Below are the code and all the weights of a small trained network. Each question names an input and a class and asks about switching units off, where a switched-off unit gives its printed mean instead of its output.

import numpy as np


def w(rows, s, z=0):
    codes = np.array(rows[::2]) - 128.0
    scale = np.full(codes.shape[1], s)
    scale[-1] = z or s
    return codes * scale


def f(y):
    return np.maximum(y, 0)


def log_softmax(a):
    a = a - a.max(-1, keepdims=True)
    return a - np.log(np.exp(a).sum(-1, keepdims=True))


def net(x, mask):
    res = np.array(x, float).reshape(1, 6) / 4 @ E
    y = f(res @ A[0][:, :-1].T + A[0][:, -1])
    res = res + np.where(mask, y, B[0][:, -1]) @ B[0][:, :-1]
    return log_softmax(res[-1] @ U[:, :-1].T + U[:, -1])


A, B = {}, {}
E = w([
[128,128,125,125,128],'x0',
[178,125,224,24,157],'x1',
[131,125,124,127,130],'x2',
[203,196,120,123,25],'x3',
[138,249,113,133,212],'x4',
[130,127,125,127,128],'x5',
],0.011)
A[0] = w([
[112,130,127,130,177,142],'N0',
[128,54,130,118,77,221],'N1',
[96,131,56,254,107,254],'N2',
[168,175,127,122,58,156],'N3',
[95,133,62,189,109,215],'N4',
[105,94,123,130,147,191],'N5',
[169,122,211,1,154,137],'N6',
[109,76,122,150,112,220],'N7',
[118,149,112,141,169,163],'N8',
[158,159,129,133,87,158],'N9',
[76,85,141,136,200,234],'N10',
[145,92,161,106,116,160],'N11',
[186,164,117,131,66,160],'N12',
[164,163,164,91,165,116],'N13',
[125,216,119,127,183,156],'N14',
[173,113,155,84,111,161],'N15',
[118,79,140,130,86,214],'N16',
[87,89,131,129,182,220],'N17',
[134,200,122,135,175,160],'N18',
[174,118,186,49,154,141],'N19',
[109,93,148,114,153,191],'N20',
],0.014,0.007)
B[0] = w([
[128,131,120,153,228,156],'N0',
[80,13,195,29,37,196],'N1',
[124,55,25,220,89,249],'N2',
[241,135,145,119,2,189],'N3',
[134,75,57,188,104,210],'N4',
[63,129,118,114,134,164],'N5',
[136,188,178,30,160,217],'N6',
[70,86,101,109,67,181],'N7',
[144,129,106,174,196,161],'N8',
[198,142,96,138,53,169],'N9',
[66,119,107,126,217,199],'N10',
[115,126,170,92,121,161],'N11',
[201,120,139,134,37,189],'N12',
[129,216,112,84,150,170],'N13',
[190,221,77,184,201,194],'N14',
[131,142,172,74,109,170],'N15',
[106,94,128,96,53,182],'N16',
[11,109,108,118,228,186],'N17',
[178,214,51,191,183,185],'N18',
[118,197,186,30,169,192],'N19',
[95,130,151,112,176,165],'N20',
],0.0087,0.021)
U = w([
[2,41,77,129,93,253],'0',
[185,19,112,146,17,151],'1',
[111,108,55,220,202,130],'2',
[242,139,64,219,90,59],'3',
[34,86,211,41,152,90],'4',
[192,95,249,56,56,135],'5',
[108,188,147,101,227,133],'6',
[219,230,128,84,106,80],'7',
],0.007,0.0027)

Each question gives the input, the list of numbers given to net, and the class t.
The units are the neurons (one row each of A and B). Each row of codes is followed by its name. A weight is (code - 128) times the scale printed after its matrix; where a second scale follows, it is the last column's (A, B and U).
mask holds one flag per neuron, in row order. A switched-off neuron (its flag False) gives its mean, the last column of its row in B, instead of its output. The means were averaged over made-up inputs and are rounded, as every weight is.
A unit's drop is (log p(t) with every unit on - log p(t) with that unit switched off) / (log p(t) with every unit on - log p(t) with every unit switched off).
The circuit of an input: a set's keep is (log p(t) with only the set's units on - log p(t) with every unit switched off) / (log p(t) with every unit on - log p(t) with every unit switched off). Starting from the 12 units with the biggest drops (on a tie, the unit counted first), units are removed one at a time, each time the one whose removal leaves the highest keep (on an exact tie, the one counted first), for as long as the keep stays at least 0.8.
circuit, biggest first: the units of the circuit, biggest drop first
unit that matters most: the unit with the biggest drop
top k neurons: the k neurons with the biggest drops, biggest first
drop when u is switched off: that unit's drop, to one decimal
input [0,-5,-4,-6,1,-6], class 2: circuit, biggest first	(N1)
input [5,2,3,0,4,-4], class 6: circuit, biggest first	(N3 N2)
input [-1,-8,-6,1,1,2], class 3: circuit, biggest first	(N1 N17)
input [0,1,2,1,2,6], class 7: circuit, biggest first	(N2 N17)
input [4,1,-6,-7,1,-2], class 6: circuit, biggest first	(N2 N1)
input [-2,-5,1,5,0,-2], class 1: top 2 neurons	(N14 N18)
input [-3,-6,-4,1,-2,8], class 1: top 2 neurons	(N17 N10)
input [-3,1,1,-5,2,-3], class 6: top 2 neurons	(N2 N4)
input [2,-6,-7,1,4,8], class 3: top 2 neurons	(N17 N10)
input [-7,4,-7,1,0,-7], class 5: top 4 neurons	(N14 N18 N17 N10)
input [3,0,1,8,8,5], class 3: top 2 neurons	(N6 N19)
input [3,2,8,0,-1,5], class 4: top 2 neurons	(N3 N12)
input [-6,1,-3,-5,3,-5], class 6: top 2 neurons	(N2 N4)
input [-3,2,-1,8,-6,7], class 5: unit that matters most	N2
input [7,-2,-3,2,1,-5], class 3: drop when N1 is switched off	0.7
input [-8,-1,-3,1,0,-2], class 1: drop when N10 is switched off	0.2
